Here is a tiny trained network, its code and every weight. The questions are about switching its units off for an input and a class, where a switched-off unit gives its printed mean instead of its output.

import numpy as np


def w(rows, s, z=0):
    codes = np.array(rows[::2]) - 128.0
    scale = np.full(codes.shape[1], s)
    scale[-1] = z or s
    return codes * scale


def f(y):
    return np.maximum(y, 0)


def log_softmax(a):
    a = a - a.max(-1, keepdims=True)
    return a - np.log(np.exp(a).sum(-1, keepdims=True))


def net(x, mask):
    res = np.array(x, float).reshape(1, 3) / 4 @ E
    y = f(res @ A[0][:, :-1].T + A[0][:, -1])
    res = res + np.where(mask, y, B[0][:, -1]) @ B[0][:, :-1]
    return log_softmax(res[-1] @ U[:, :-1].T + U[:, -1])


A, B = {}, {}
E = w([
[48,195,156,51,140,219,247,215,137],'x0',
[130,189,107,6,157,115,140,11,154],'x1',
[191,26,198,141,188,170,119,126,226],'x2',
],0.013)
A[0] = w([
[101,95,84,59,81,124,102,46,131,44],'neuron 1',
[203,115,73,174,116,67,77,73,142,10],'neuron 2',
[103,182,63,121,83,57,67,120,85,4],'neuron 3',
[100,190,61,166,71,71,86,105,77,36],'neuron 4',
[255,101,159,115,208,135,43,148,191,167],'neuron 5',
[128,206,111,67,144,92,116,99,149,78],'neuron 6',
[148,140,30,69,155,114,129,43,156,201],'neuron 7',
[100,162,15,180,98,73,80,155,75,130],'neuron 8',
[187,169,133,103,87,64,131,33,189,35],'neuron 9',
[143,112,105,238,51,113,91,193,130,176],'neuron 10',
[153,66,183,153,197,141,101,93,189,19],'neuron 11',
[212,119,84,126,38,65,10,80,104,38],'neuron 12',
[100,60,114,128,70,128,20,138,157,38],'neuron 13',
[169,40,116,126,176,33,81,90,212,197],'neuron 14',
[51,172,78,90,121,61,129,124,35,148],'neuron 15',
],0.0096,0.0039)
B[0] = w([
[128,139,117,116,130,85,42,190,137,185],'neuron 1',
[111,209,90,44,71,184,132,153,190,222],'neuron 2',
[88,104,171,151,242,124,100,78,168,212],'neuron 3',
[95,124,59,163,181,117,154,54,167,223],'neuron 4',
[52,111,76,122,216,58,130,68,96,252],'neuron 5',
[180,155,58,87,101,59,72,179,177,201],'neuron 6',
[185,174,54,86,146,99,51,188,97,229],'neuron 7',
[132,123,12,119,254,112,103,122,111,236],'neuron 8',
[163,144,101,94,192,40,97,194,125,201],'neuron 9',
[234,180,9,77,190,58,92,188,93,249],'neuron 10',
[98,128,120,157,204,123,134,39,184,222],'neuron 11',
[71,153,70,70,57,253,208,184,200,247],'neuron 12',
[108,183,108,98,67,137,107,179,189,183],'neuron 13',
[68,201,49,83,168,129,104,132,85,255],'neuron 14',
[57,97,23,122,131,116,131,51,197,253],'neuron 15',
],0.0078,0.014)
U = w([
[83,107,106,184,209,111,130,50,180,84],'0',
[72,166,102,88,79,218,197,178,188,144],'1',
[197,122,95,157,165,63,80,185,123,84],'2',
[128,106,87,130,157,123,118,108,113,200],'3',
[188,52,196,221,10,121,62,71,73,1],'4',
[185,63,204,195,84,123,57,80,58,1],'5',
[177,75,198,237,83,75,104,64,104,1],'6',
],0.011,0.0059)

Each question gives the input, the list of numbers given to net, and the class t.
The units are the neurons (one row each of A and B). Each row of codes is followed by its name. A weight is (code - 128) times the scale printed after its matrix; where a second scale follows, it is the last column's (A, B and U).
mask holds one flag per neuron, in row order. A switched-off neuron (its flag False) gives its mean, the last column of its row in B, instead of its output. The means were averaged over made-up inputs and are rounded, as every weight is.
A unit's drop is (log p(t) with every unit on - log p(t) with that unit switched off) / (log p(t) with every unit on - log p(t) with every unit switched off).
The circuit of an input: a set's keep is (log p(t) with only the set's units on - log p(t) with every unit switched off) / (log p(t) with every unit on - log p(t) with every unit switched off). Starting from the 12 units with the biggest drops (on a tie, the unit counted first), units are removed one at a time, each time the one whose removal leaves the highest keep (on an exact tie, the one counted first), for as long as the keep stays at least 0.8.
units of the circuit, in order: the units of the circuit, biggest drop first
unit that matters most: the unit with the biggest drop
k most important neurons: the k neurons with the biggest drops, biggest first
drop of u: that unit's drop, to one decimal
input [7,-5,-7], class 0: units of the circuit, in order => (neuron 12; neuron 15)
input [-8,-7,-7], class 1: 2 most important neurons => (neuron 12; neuron 2)
input [-7,4,-3], class 1: units of the circuit, in order => (neuron 12)
input [8,3,-8], class 0: 2 most important neurons => (neuron 12; neuron 15)
input [-8,8,-4], class 1: 2 most important neurons => (neuron 12; neuron 2)
input [3,6,-4], class 2: 2 most important neurons => (neuron 6; neuron 7)
input [-5,8,7], class 2: 3 most important neurons => (neuron 7; neuron 9; neuron 1)
input [-7,-6,7], class 0: 4 most important neurons => (neuron 5; neuron 11; neuron 10; neuron 7)
input [-8,8,3], class 1: 2 most important neurons => (neuron 12; neuron 2)
input [5,-7,3], class 2: 3 most important neurons => (neuron 12; neuron 10; neuron 2)
input [5,-6,-1], class 2: 2 most important neurons => (neuron 12; neuron 2)
input [-7,-4,-8], class 0: 3 most important neurons => (neuron 3; neuron 8; neuron 4)
input [4,-4,-5], class 0: 3 most important neurons => (neuron 12; neuron 15; neuron 7)
input [-2,-8,-8], class 0: unit that matters most => neuron 4
input [-8,-5,2], class 1: drop of neuron 12 => 0.7
input [-6,6,-4], class 1: drop of neuron 12 => 1.9
input [3,2,-7], class 0: drop of neuron 8 => 0.0
